Below is a small trained network, with its code and all its weights. Each question gives an input and a class and asks what happens when units are switched off, that is, made to give their printed mean instead of their output.

import numpy as np


def w(rows, s, z=0):
    codes = np.array(rows[::2]) - 128.0
    scale = np.full(codes.shape[1], s)
    scale[-1] = z or s
    return codes * scale


def norm(h):
    return h / np.sqrt((h * h).mean(-1, keepdims=True) + 1e-5)


def f(y):
    return np.maximum(y, 0)


def log_softmax(a):
    a = a - a.max(-1, keepdims=True)
    return a - np.log(np.exp(a).sum(-1, keepdims=True))


def net(x, mask):
    res = np.array(x, float).reshape(1, 4) / 4 @ E
    u = 0
    for l in range(4):
        y = f(norm(res) @ A[l][:, :-1].T + A[l][:, -1])
        res = res + np.where(mask[u : u + 7], y, B[l][:, -1]) @ B[l][:, :-1]
        u += 7
    return log_softmax(norm(res)[-1] @ U[:, :-1].T + U[:, -1])


A, B = {}, {}
E = w([
[253,76,60,217,60],'x0',
[201,182,140,81,160],'x1',
[115,162,81,146,160],'x2',
[123,182,176,165,105],'x3',
],0.0057)
A[0] = w([
[126,213,205,202,110,129],'0.n0',
[127,60,36,27,155,154],'0.n1',
[126,59,230,79,99,155],'0.n2',
[74,67,136,175,122,3],'0.n3',
[173,41,190,96,126,119],'0.n4',
[194,176,144,74,155,20],'0.n5',
[96,187,8,141,188,83],'0.n6',
],0.012,0.0056)
B[0] = w([
[134,89,168,197,199,237],'0.n0',
[137,89,218,172,184,255],'0.n1',
[92,198,81,154,163,244],'0.n2',
[47,53,121,113,76,169],'0.n3',
[125,205,41,194,179,201],'0.n4',
[253,143,138,33,161,192],'0.n5',
[107,217,41,179,154,206],'0.n6',
],0.012,0.0056)
A[1] = w([
[87,96,123,158,128,78],'1.n0',
[166,122,163,153,138,119],'1.n1',
[121,99,175,126,188,196],'1.n2',
[187,135,134,58,141,2],'1.n3',
[9,134,140,159,131,128],'1.n4',
[172,176,148,65,145,89],'1.n5',
[73,88,125,134,84,26],'1.n6',
],0.015,0.0043)
B[1] = w([
[157,133,99,204,129,175],'1.n0',
[143,89,138,127,166,178],'1.n1',
[167,69,154,148,115,236],'1.n2',
[209,91,86,160,39,153],'1.n3',
[201,100,73,153,92,255],'1.n4',
[196,97,28,156,121,179],'1.n5',
[252,125,68,185,84,147],'1.n6',
],0.012,0.0094)
A[2] = w([
[71,143,165,80,128,67],'2.n0',
[156,142,164,113,161,133],'2.n1',
[176,82,111,146,136,147],'2.n2',
[36,47,253,8,38,8],'2.n3',
[49,182,110,15,64,21],'2.n4',
[173,117,123,143,165,146],'2.n5',
[33,160,187,65,143,47],'2.n6',
],0.017,0.015)
B[2] = w([
[180,195,58,160,117,128],'2.n0',
[138,104,74,185,95,151],'2.n1',
[90,127,124,128,101,252],'2.n2',
[248,54,232,20,244,128],'2.n3',
[80,59,219,231,247,128],'2.n4',
[92,130,114,106,108,236],'2.n5',
[97,183,204,45,158,128],'2.n6',
],0.016,0.017)
A[3] = w([
[110,101,93,56,162,119],'3.n0',
[83,148,238,8,106,24],'3.n1',
[98,67,102,126,111,145],'3.n2',
[211,207,238,28,220,8],'3.n3',
[158,183,176,138,114,25],'3.n4',
[113,128,99,111,70,156],'3.n5',
[113,118,134,185,106,170],'3.n6',
],0.017,0.014)
B[3] = w([
[94,101,192,113,133,131],'3.n0',
[90,47,186,162,6,128],'3.n1',
[160,137,167,113,121,227],'3.n2',
[30,12,201,52,50,128],'3.n3',
[177,207,209,151,81,128],'3.n4',
[99,158,140,79,97,204],'3.n5',
[136,135,141,97,172,255],'3.n6',
],0.017,0.014)
U = w([
[210,69,62,180,43,205],'0',
[142,38,217,222,249,248],'1',
[43,223,55,189,205,54],'2',
[74,118,211,33,44,55],'3',
],0.018,0.0019)

Each question gives the input, the list of numbers given to net, and the class t.
The units are the neurons (one row each of A and B). Each row of codes is followed by its name. A weight is (code - 128) times the scale printed after its matrix; where a second scale follows, it is the last column's (A, B and U).
mask holds one flag per neuron, layer by layer. A switched-off neuron (its flag False) gives its mean, the last column of its row in B, instead of its output. The means were averaged over made-up inputs and are rounded, as every weight is.
A unit's drop is (log p(t) with every unit on - log p(t) with that unit switched off) / (log p(t) with every unit on - log p(t) with every unit switched off).
The circuit of an input: a set's keep is (log p(t) with only the set's units on - log p(t) with every unit switched off) / (log p(t) with every unit on - log p(t) with every unit switched off). Starting from the 12 units with the biggest drops (on a tie, the unit counted first), units are removed one at a time, each time the one whose removal leaves the highest keep (on an exact tie, the one counted first), for as long as the keep stays at least 0.8.
circuit, biggest first: the units of the circuit, biggest drop first
unit that matters most: the unit with the biggest drop
top k neurons in layer l: the k neurons of layer l with the biggest drops, biggest first
drop of u: that unit's drop, to one decimal
input [-8,-6,-8,-1], class 2: circuit, biggest first : (0.n2)
input [6,4,-1,-6], class 1: circuit, biggest first : (0.n1, 1.n4)
input [-7,5,6,6], class 3: top 2 neurons in layer 1 : (1.n2, 1.n0)
input [8,5,-8,-1], class 2: circuit, biggest first : (0.n4, 1.n2, 1.n4)
input [8,7,1,-5], class 3: top 2 neurons in layer 3 : (3.n5, 3.n2)
input [-3,-8,6,8], class 0: top 3 neurons in layer 0 : (0.n1, 0.n3, 0.n5)
input [-4,-2,-3,-1], class 3: top 2 neurons in layer 0 : (0.n6, 0.n4)
input [-5,-8,7,-3], class 0: top 3 neurons in layer 0 : (0.n2, 0.n4, 0.n3)
input [8,5,7,-7], class 3: top 3 neurons in layer 1 : (1.n4, 1.n0, 1.n5)
input [-6,8,-5,6], class 0: top 2 neurons in layer 0 : (0.n5, 0.n1)
input [-7,8,-8,-8], class 0: top 2 neurons in layer 0 : (0.n5, 0.n0)
input [-3,-7,-5,-8], class 1: top 3 neurons in layer 0 : (0.n1, 0.n4, 0.n2)
input [-7,-3,1,7], class 1: top 2 neurons in layer 0 : (0.n0, 0.n5)
input [7,-6,2,7], class 1: top 2 neurons in layer 1 : (1.n4, 1.n0)
input [-7,3,5,8], class 1: circuit, biggest first : (0.n0)
input [-4,-8,7,-6], class 0: top 2 neurons in layer 0 : (0.n0, 0.n2)
input [-4,-6,5,-6], class 0: drop of 1.n4 : 9.4
input [-4,0,0,-5], class 1: drop of 0.n1 : 2.8
input [-4,7,3,0], class 0: drop of 2.n0 : 0.0
input [-7,3,-7,2], class 2: unit that matters most : 0.n2
